Below is a small trained network, with its code and all its weights. Each question gives an input and a target symbol and asks what happens when units are switched off, that is, made to give their printed mean instead of their output.

import numpy as np


def w(rows, s, z=0):
    codes = np.array(rows[::2]) - 128.0
    scale = np.full(codes.shape[1], s)
    scale[-1] = z or s
    return codes * scale


def norm(h):
    return h / np.sqrt((h * h).mean(-1, keepdims=True) + 1e-5)


def f(y):
    return y / 2 * (1 + np.tanh(0.7978845608 * (y + 0.044715 * y**3)))


def softmax(a):
    e = np.exp(a - a.max(-1, keepdims=True))
    return e / e.sum(-1, keepdims=True)


def log_softmax(a):
    a = a - a.max(-1, keepdims=True)
    return a - np.log(np.exp(a).sum(-1, keepdims=True))


def net(x, mask):
    ids = ['ΓΠΣζηλμψ'.index(c) for c in x.split()]
    T = len(ids)
    res = E[ids] + P[:T]
    q, k, v = (norm(res) @ M[0].T for M in (Q, K, V))
    z = softmax(np.where(np.tri(T) > 0, q @ k.T / 4**0.5, -1e9)) @ v
    res = res + np.where(mask[0], z, O[0][:, -1]) @ O[0][:, :-1]
    y = f(norm(res) @ A[0][:, :-1].T + A[0][:, -1])
    res = res + np.where(mask[1:13], y, B[0][:, -1]) @ B[0][:, :-1]
    return log_softmax(norm(res)[-1] @ U[:, :-1].T + U[:, -1])


Q, K, V, O, A, B = {}, {}, {}, {}, {}, {}
E = w([
[82,158,59,106],'Γ',
[200,251,88,127],'Π',
[255,152,99,145],'Σ',
[134,55,30,104],'ζ',
[42,133,74,147],'η',
[138,167,43,66],'λ',
[161,103,64,95],'μ',
[225,171,34,84],'ψ',
],0.0075)
P = w([
[95,120,186,108],'0',
[75,79,6,67],'1',
[138,134,79,224],'2',
[83,77,160,64],'3',
[163,230,63,105],'4',
[194,62,171,230],'5',
],0.016)
Q[0] = w([
[152,113,186,254],'h0',
[165,222,53,143],'h0',
[137,170,102,236],'h0',
[112,166,124,157],'h0',
],0.015)
K[0] = w([
[121,132,47,39],'h0',
[103,110,102,201],'h0',
[122,145,5,128],'h0',
[81,140,109,142],'h0',
],0.016)
V[0] = w([
[187,106,196,110],'h0',
[4,190,83,76],'h0',
[117,67,66,76],'h0',
[77,79,204,222],'h0',
],0.012)
O[0] = w([
[115,61,168,110,76],'h0',
[71,183,94,150,255],'h0',
[157,92,50,152,214],'h0',
[98,171,116,9,21],'h0',
],0.015,0.0075)
A[0] = w([
[112,152,247,97,78],'n0',
[102,115,71,241,160],'n1',
[73,161,111,157,112],'n2',
[97,116,116,105,254],'n3',
[78,126,115,191,86],'n4',
[226,85,192,78,15],'n5',
[117,159,139,126,49],'n6',
[56,168,198,62,26],'n7',
[198,251,138,146,206],'n8',
[173,94,164,203,147],'n9',
[116,110,223,137,30],'n10',
[120,132,206,108,51],'n11',
],0.016,0.005)
B[0] = w([
[177,222,1,165,137],'n0',
[155,165,166,154,248],'n1',
[189,114,148,88,160],'n2',
[164,106,170,147,160],'n3',
[165,129,183,113,168],'n4',
[232,223,155,55,131],'n5',
[110,164,102,81,123],'n6',
[66,127,111,183,142],'n7',
[95,76,152,131,189],'n8',
[150,100,70,151,171],'n9',
[162,138,35,172,133],'n10',
[166,211,53,189,130],'n11',
],0.013,0.017)
U = w([
[77,175,137,87,174],'Γ',
[134,219,67,239,25],'Π',
[196,211,108,44,100],'Σ',
[160,24,94,64,117],'ζ',
[107,131,57,92,164],'η',
[214,147,254,51,250],'λ',
[84,27,215,105,183],'μ',
[153,33,152,229,98],'ψ',
],0.009,0.0026)

Each question gives the input, a string of symbols that net reads in full, and the target symbol t.
The units are the heads (4 rows each of Q, K, V and O) and the neurons (one row each of A and B). Each row of codes is followed by its name. A weight is (code - 128) times the scale printed after its matrix; where a second scale follows, it is the last column's (O, A, B and U).
mask holds one flag per unit, heads first, then neurons. A switched-off unit (its flag False) gives its mean, the last column of its rows in O or B, instead of its output. The means were averaged over made-up inputs and are rounded, as every weight is.
A unit's drop is (log p(t) with every unit on - log p(t) with that unit switched off) / (log p(t) with every unit on - log p(t) with every unit switched off).
The circuit of an input: a set's keep is (log p(t) with only the set's units on - log p(t) with every unit switched off) / (log p(t) with every unit on - log p(t) with every unit switched off). Starting from the 12 units with the biggest drops (on a tie, the unit counted first), units are removed one at a time, each time the one whose removal leaves the highest keep (on an exact tie, the one counted first), for as long as the keep stays at least 0.8.
circuit, biggest first: the units of the circuit, biggest drop first
unit that matters most: the unit with the biggest drop
k most important neurons: the k neurons with the biggest drops, biggest first
drop when u is switched off: that unit's drop, to one decimal
input Γ ψ ζ Γ ζ, target η: most important neuron : n1
input Π ζ ζ ζ λ, target η: circuit, biggest first : h0, n1, n8, n4
input ζ μ ζ λ, target ζ: 2 most important neurons : n1, n3
input λ ζ ζ μ Γ, target η: 2 most important neurons : n1, n8
input λ ψ Γ η, target λ: 2 most important neurons : n2, n4
input λ λ ψ Γ Γ, target ψ: circuit, biggest first : n8, h0
input μ η μ η μ, target ζ: circuit, biggest first : h0, n1, n8
input η ψ ψ λ λ, target ψ: circuit, biggest first : n8, h0, n1
input ψ ζ Π ψ Π, target μ: 2 most important neurons : n8, n1
input λ Γ Γ Π, target λ: 2 most important neurons : n2, n4
input λ λ μ Σ λ, target ζ: 2 most important neurons : n1, n8
input Σ η λ λ, target Σ: 2 most important neurons : n0, n5
input λ η Π μ Γ, target μ: circuit, biggest first : n8, h0, n1
input Σ λ Γ ζ η, target Σ: circuit, biggest first : h0
input μ ψ μ μ Π, target ζ: 3 most important neurons : n1, n8, n4
input η ζ μ μ ζ, target ζ: 2 most important neurons : n1, n8
input Γ Σ Γ λ, target Γ: drop when h0 is switched off : 0.9
input Γ η λ Π, target Γ: drop when n7 is switched off : 0.1
input μ λ Π η, target μ: drop when h0 is switched off : 1.0
input ζ ζ ζ η, target ζ: unit that matters most : h0
input ζ ψ ζ Σ ψ, target η: drop when n4 is switched off : 0.3
